Here is a tiny trained network, its code and every weight. The questions are about switching its units off for an input and a class, where a switched-off unit gives its printed mean instead of its output.

import numpy as np


def w(rows, s, z=0):
    codes = np.array(rows[::2]) - 128.0
    scale = np.full(codes.shape[1], s)
    scale[-1] = z or s
    return codes * scale


def f(y):
    return np.maximum(y, 0)


def log_softmax(a):
    a = a - a.max(-1, keepdims=True)
    return a - np.log(np.exp(a).sum(-1, keepdims=True))


def net(x, mask):
    res = np.array(x, float).reshape(1, 5) / 4 @ E
    y = f(res @ A[0][:, :-1].T + A[0][:, -1])
    res = res + np.where(mask, y, B[0][:, -1]) @ B[0][:, :-1]
    return log_softmax(res[-1] @ U[:, :-1].T + U[:, -1])


A, B = {}, {}
E = w([
[146,102,220],'x0',
[229,57,96],'x1',
[172,145,90],'x2',
[134,68,221],'x3',
[2,65,126],'x4',
],0.0082)
A[0] = w([
[150,207,136,202],'n0',
[194,14,67,152],'n1',
[185,89,156,129],'n2',
[147,111,190,98],'n3',
[73,115,88,41],'n4',
[172,79,150,119],'n5',
[127,134,81,154],'n6',
[137,175,113,221],'n7',
[85,119,120,76],'n8',
[156,68,153,88],'n9',
[241,134,123,103],'n10',
[99,56,121,182],'n11',
[88,118,105,39],'n12',
[4,34,153,151],'n13',
[183,226,129,191],'n14',
[106,190,242,159],'n15',
[105,71,117,157],'n16',
[120,199,55,75],'n17',
[88,156,107,106],'n18',
[46,35,134,137],'n19',
[84,171,116,179],'n20',
[140,161,115,255],'n21',
[173,111,141,84],'n22',
[27,164,181,85],'n23',
[52,69,147,149],'n24',
[90,147,64,159],'n25',
[175,149,187,211],'n26',
[220,63,174,134],'n27',
[153,152,129,228],'n28',
[200,75,118,58],'n29',
],0.013,0.0064)
B[0] = w([
[88,154,61,186],'n0',
[161,86,110,211],'n1',
[211,78,95,180],'n2',
[163,93,149,169],'n3',
[144,112,149,148],'n4',
[164,31,90,174],'n5',
[78,97,198,156],'n6',
[54,134,41,178],'n7',
[182,144,161,146],'n8',
[192,81,119,166],'n9',
[222,184,120,200],'n10',
[93,177,166,189],'n11',
[159,120,152,139],'n12',
[59,183,214,247],'n13',
[130,158,87,205],'n14',
[101,1,98,206],'n15',
[85,165,166,172],'n16',
[90,154,147,167],'n17',
[135,74,96,149],'n18',
[87,184,182,215],'n19',
[103,109,76,172],'n20',
[98,131,85,188],'n21',
[166,118,59,153],'n22',
[157,98,175,190],'n23',
[71,174,205,204],'n24',
[116,179,133,172],'n25',
[155,79,29,204],'n26',
[166,72,71,214],'n27',
[72,79,58,180],'n28',
[187,142,117,169],'n29',
],0.0072,0.013)
U = w([
[210,32,69,124],'0',
[104,164,93,169],'1',
[177,107,94,31],'2',
[116,65,76,252],'3',
[135,232,179,95],'4',
[124,13,211,163],'5',
[180,149,93,1],'6',
],0.011,0.0093)

Each question gives the input, the list of numbers given to net, and the class t.
The units are the neurons (one row each of A and B). Each row of codes is followed by its name. A weight is (code - 128) times the scale printed after its matrix; where a second scale follows, it is the last column's (A, B and U).
mask holds one flag per neuron, in row order. A switched-off neuron (its flag False) gives its mean, the last column of its row in B, instead of its output. The means were averaged over made-up inputs and are rounded, as every weight is.
A unit's drop is (log p(t) with every unit on - log p(t) with that unit switched off) / (log p(t) with every unit on - log p(t) with every unit switched off).
The circuit of an input: a set's keep is (log p(t) with only the set's units on - log p(t) with every unit switched off) / (log p(t) with every unit on - log p(t) with every unit switched off). Starting from the 12 units with the biggest drops (on a tie, the unit counted first), units are removed one at a time, each time the one whose removal leaves the highest keep (on an exact tie, the one counted first), for as long as the keep stays at least 0.8.
units of the circuit, in order: the units of the circuit, biggest drop first
unit that matters most: the unit with the biggest drop
top k neurons: the k neurons with the biggest drops, biggest first
drop of u: that unit's drop, to one decimal
input [-8,5,4,5,8], class 5: units of the circuit, in order => n0, n7
input [4,3,-1,5,1], class 0: units of the circuit, in order => n27, n2
input [-6,2,3,-3,0], class 1: top 2 neurons => n15, n27
input [5,-8,2,-2,3], class 5: top 2 neurons => n15, n23
input [4,5,3,-7,7], class 1: top 2 neurons => n15, n23
input [-5,4,2,-6,-8], class 6: unit that matters most => n10
input [7,4,6,8,4], class 0: top 3 neurons => n27, n2, n26
input [6,-6,-5,-4,3], class 5: top 2 neurons => n15, n23
input [8,-7,-2,-5,1], class 5: drop of n15 => 0.5
input [6,-1,1,6,-3], class 0: drop of n20 => 0.0
input [7,-4,2,-7,8], class 4: drop of n13 => 0.1
input [-2,5,-4,1,5], class 4: drop of n15 => 0.2
